Here is a tiny trained network, its code and every weight. The questions are about switching its units off for an input and a target symbol, where a switched-off unit gives its printed mean instead of its output.

import numpy as np


def w(rows, s, z=0):
    codes = np.array(rows[::2]) - 128.0
    scale = np.full(codes.shape[1], s)
    scale[-1] = z or s
    return codes * scale


def norm(h):
    return h / np.sqrt((h * h).mean(-1, keepdims=True) + 1e-5)


def f(y):
    return y / 2 * (1 + np.tanh(0.7978845608 * (y + 0.044715 * y**3)))


def softmax(a):
    e = np.exp(a - a.max(-1, keepdims=True))
    return e / e.sum(-1, keepdims=True)


def log_softmax(a):
    a = a - a.max(-1, keepdims=True)
    return a - np.log(np.exp(a).sum(-1, keepdims=True))


def net(x, mask):
    ids = ['εθμπτφ'.index(c) for c in x.split()]
    T = len(ids)
    res = E[ids] + P[:T]
    u = 0
    for l in range(2):
        q, k, v = (norm(res) @ M[l].T for M in (Q, K, V))
        z = softmax(np.where(np.tri(T) > 0, q @ k.T / 3**0.5, -1e9)) @ v
        res = res + np.where(mask[u], z, O[l][:, -1]) @ O[l][:, :-1]
        u += 1
        y = f(norm(res) @ A[l][:, :-1].T + A[l][:, -1])
        res = res + np.where(mask[u : u + 4], y, B[l][:, -1]) @ B[l][:, :-1]
        u += 4
    return log_softmax(norm(res)[-1] @ U[:, :-1].T + U[:, -1])


Q, K, V, O, A, B = {}, {}, {}, {}, {}, {}
E = w([
[128,14,100,104,123,106],'ε',
[146,169,176,154,119,57],'θ',
[175,81,44,71,105,246],'μ',
[194,49,92,148,65,81],'π',
[198,76,121,127,121,77],'τ',
[253,81,90,175,160,102],'φ',
],0.013)
P = w([
[69,188,154,104,177,136],'0',
[170,42,240,87,129,98],'1',
[176,212,157,205,121,132],'2',
[113,48,55,83,135,93],'3',
[123,115,102,254,107,49],'4',
[157,186,162,163,135,141],'5',
[132,88,59,116,109,72],'6',
[33,43,135,158,117,71],'7',
[164,193,145,148,140,152],'8',
[106,77,50,92,134,93],'9',
[58,179,171,236,78,24],'10',
[166,192,137,145,144,151],'11',
[135,100,60,132,110,61],'12',
],0.0091)
Q[0] = w([
[118,240,242,110,92,47],'0.h0',
[151,196,225,246,152,202],'0.h0',
[162,59,145,2,80,173],'0.h0',
],0.0055)
K[0] = w([
[165,125,116,253,91,76],'0.h0',
[78,128,133,94,110,106],'0.h0',
[54,241,74,142,166,65],'0.h0',
],0.0074)
V[0] = w([
[185,128,161,114,88,157],'0.h0',
[235,111,155,175,201,142],'0.h0',
[3,253,189,178,117,179],'0.h0',
],0.0065)
O[0] = w([
[118,140,110,8,90,44,139],'0.h0',
[72,179,57,140,235,169,158],'0.h0',
[180,45,92,109,138,186,6],'0.h0',
],0.011)
A[0] = w([
[8,191,165,147,161,185,27],'0.n0',
[108,38,67,163,47,97,249],'0.n1',
[141,212,161,154,2,201,129],'0.n2',
[195,144,45,175,214,97,104],'0.n3',
],0.0081,0.0019)
B[0] = w([
[190,90,1,204,120,141,190],'0.n0',
[24,220,150,34,93,129,254],'0.n1',
[106,99,74,99,251,207,177],'0.n2',
[61,75,72,110,136,91,204],'0.n3',
],0.0086,0.004)
Q[1] = w([
[87,205,253,228,161,32],'1.h0',
[95,226,62,122,241,196],'1.h0',
[76,61,76,114,95,197],'1.h0',
],0.0071)
K[1] = w([
[24,93,191,254,94,129],'1.h0',
[205,65,69,96,29,246],'1.h0',
[128,216,56,154,155,177],'1.h0',
],0.0078)
V[1] = w([
[103,101,127,77,104,207],'1.h0',
[55,31,84,171,106,137],'1.h0',
[155,111,1,92,126,142],'1.h0',
],0.0081)
O[1] = w([
[134,105,212,152,124,19,4],'1.h0',
[2,159,186,166,122,160,202],'1.h0',
[58,195,158,177,72,34,131],'1.h0',
],0.0084,0.0031)
A[1] = w([
[172,138,131,144,182,218,110],'1.n0',
[146,1,120,149,59,97,116],'1.n1',
[127,125,96,140,119,157,6],'1.n2',
[118,119,99,102,142,82,169],'1.n3',
],0.0098,0.0026)
B[1] = w([
[128,38,165,145,48,187,159],'1.n0',
[197,120,4,114,9,133,117],'1.n1',
[124,194,35,166,111,142,110],'1.n2',
[152,128,192,147,160,157,253],'1.n3',
],0.012,0.0038)
U = w([
[123,161,173,87,216,101,139],'ε',
[61,119,253,182,146,101,146],'θ',
[98,168,80,94,114,121,72],'μ',
[85,91,89,126,161,56,192],'π',
[114,133,86,132,148,143,175],'τ',
[54,107,160,171,159,211,8],'φ',
],0.012,0.0015)

Each question gives the input, a string of symbols that net reads in full, and the target symbol t.
The units are the heads (3 rows each of Q, K, V and O) and the neurons (one row each of A and B). Each row of codes is followed by its name. A weight is (code - 128) times the scale printed after its matrix; where a second scale follows, it is the last column's (O, A, B and U).
mask holds one flag per unit, layer by layer, with each layer's heads first. A switched-off unit (its flag False) gives its mean, the last column of its rows in O or B, instead of its output. The means were averaged over made-up inputs and are rounded, as every weight is.
A unit's drop is (log p(t) with every unit on - log p(t) with that unit switched off) / (log p(t) with every unit on - log p(t) with every unit switched off).
The circuit of an input: a set's keep is (log p(t) with only the set's units on - log p(t) with every unit switched off) / (log p(t) with every unit on - log p(t) with every unit switched off). Starting from all 10 units, units are removed one at a time, each time the one whose removal leaves the highest keep (on an exact tie, the one counted first), for as long as the keep stays at least 0.8.
units of the circuit, in order: the units of the circuit, biggest drop first
k most important neurons: the k neurons with the biggest drops, biggest first
top k neurons in layer l: the k neurons of layer l with the biggest drops, biggest first
input ε θ θ ε θ φ, target φ: units of the circuit, in order -> 1.h0, 0.h0, 1.n0
input ε θ π φ μ π ε τ μ ε ε ε, target φ: units of the circuit, in order -> 1.h0, 0.h0, 0.n1
input θ μ φ ε π μ τ ε φ μ μ π, target θ: most important neuron -> 0.n2
input θ θ ε ε μ ε ε μ θ ε, target θ: units of the circuit, in order -> 1.h0, 0.h0
input π τ θ, target τ: units of the circuit, in order -> 1.h0, 0.n1, 0.n0
input ε ε ε π ε π, target φ: 2 most important neurons -> 0.n2, 1.n0
input ε φ ε μ θ π φ φ φ ε θ τ, target φ: units of the circuit, in order -> 1.h0, 0.n1, 1.n0
input π μ τ, target τ: units of the circuit, in order -> 1.h0, 0.n1
input π π ε π μ π, target τ: 3 most important neurons -> 0.n1, 0.n3, 0.n2
input π φ ε θ ε ε τ μ μ τ ε ε, target τ: 3 most important neurons -> 0.n1, 0.n2, 0.n3
input μ ε φ ε ε π μ τ π φ ε π, target ε: top 2 neurons in layer 0 -> 0.n2, 0.n0
input ε μ φ ε ε ε τ μ μ, target φ: units of the circuit, in order -> 1.n0, 0.n1
input ε ε π ε φ ε μ μ ε τ, target ε: units of the circuit, in order -> 1.h0, 0.h0, 0.n3, 1.n3
input θ φ μ, target θ: most important neuron -> 0.n0
input π ε ε ε τ ε, target τ: 2 most important neurons -> 0.n0, 1.n2
input μ ε τ μ ε ε, target ε: 3 most important neurons -> 0.n1, 0.n3, 1.n0
input ε φ ε, target φ: units of the circuit, in order -> 1.h0, 0.h0
input θ ε μ μ ε φ θ ε π μ φ π, target θ: units of the circuit, in order -> 0.h0, 1.h0, 0.n2
input μ π φ θ ε μ μ, target θ: top 2 neurons in layer 0 -> 0.n1, 0.n2
input μ τ τ ε θ ε θ ε μ, target ε: units of the circuit, in order -> 1.h0, 0.h0, 0.n2, 0.n3
input μ θ π φ ε ε θ θ θ μ π, target μ: units of the circuit, in order -> 1.h0
input ε π ε φ ε τ μ θ θ θ ε μ, target φ: 4 most important neurons -> 0.n2, 0.n1, 1.n0, 0.n3
input ε π ε π μ τ, target φ: top 3 neurons in layer 0 -> 0.n1, 0.n3, 0.n2
input μ ε ε, target ε: 2 most important neurons -> 0.n3, 0.n1
input π ε π μ θ θ, target τ: 2 most important neurons -> 0.n0, 1.n3
input μ π ε φ τ ε ε π π, target ε: top 3 neurons in layer 0 -> 0.n0, 0.n1, 0.n2
input π μ μ τ μ, target π: units of the circuit, in order -> 1.h0
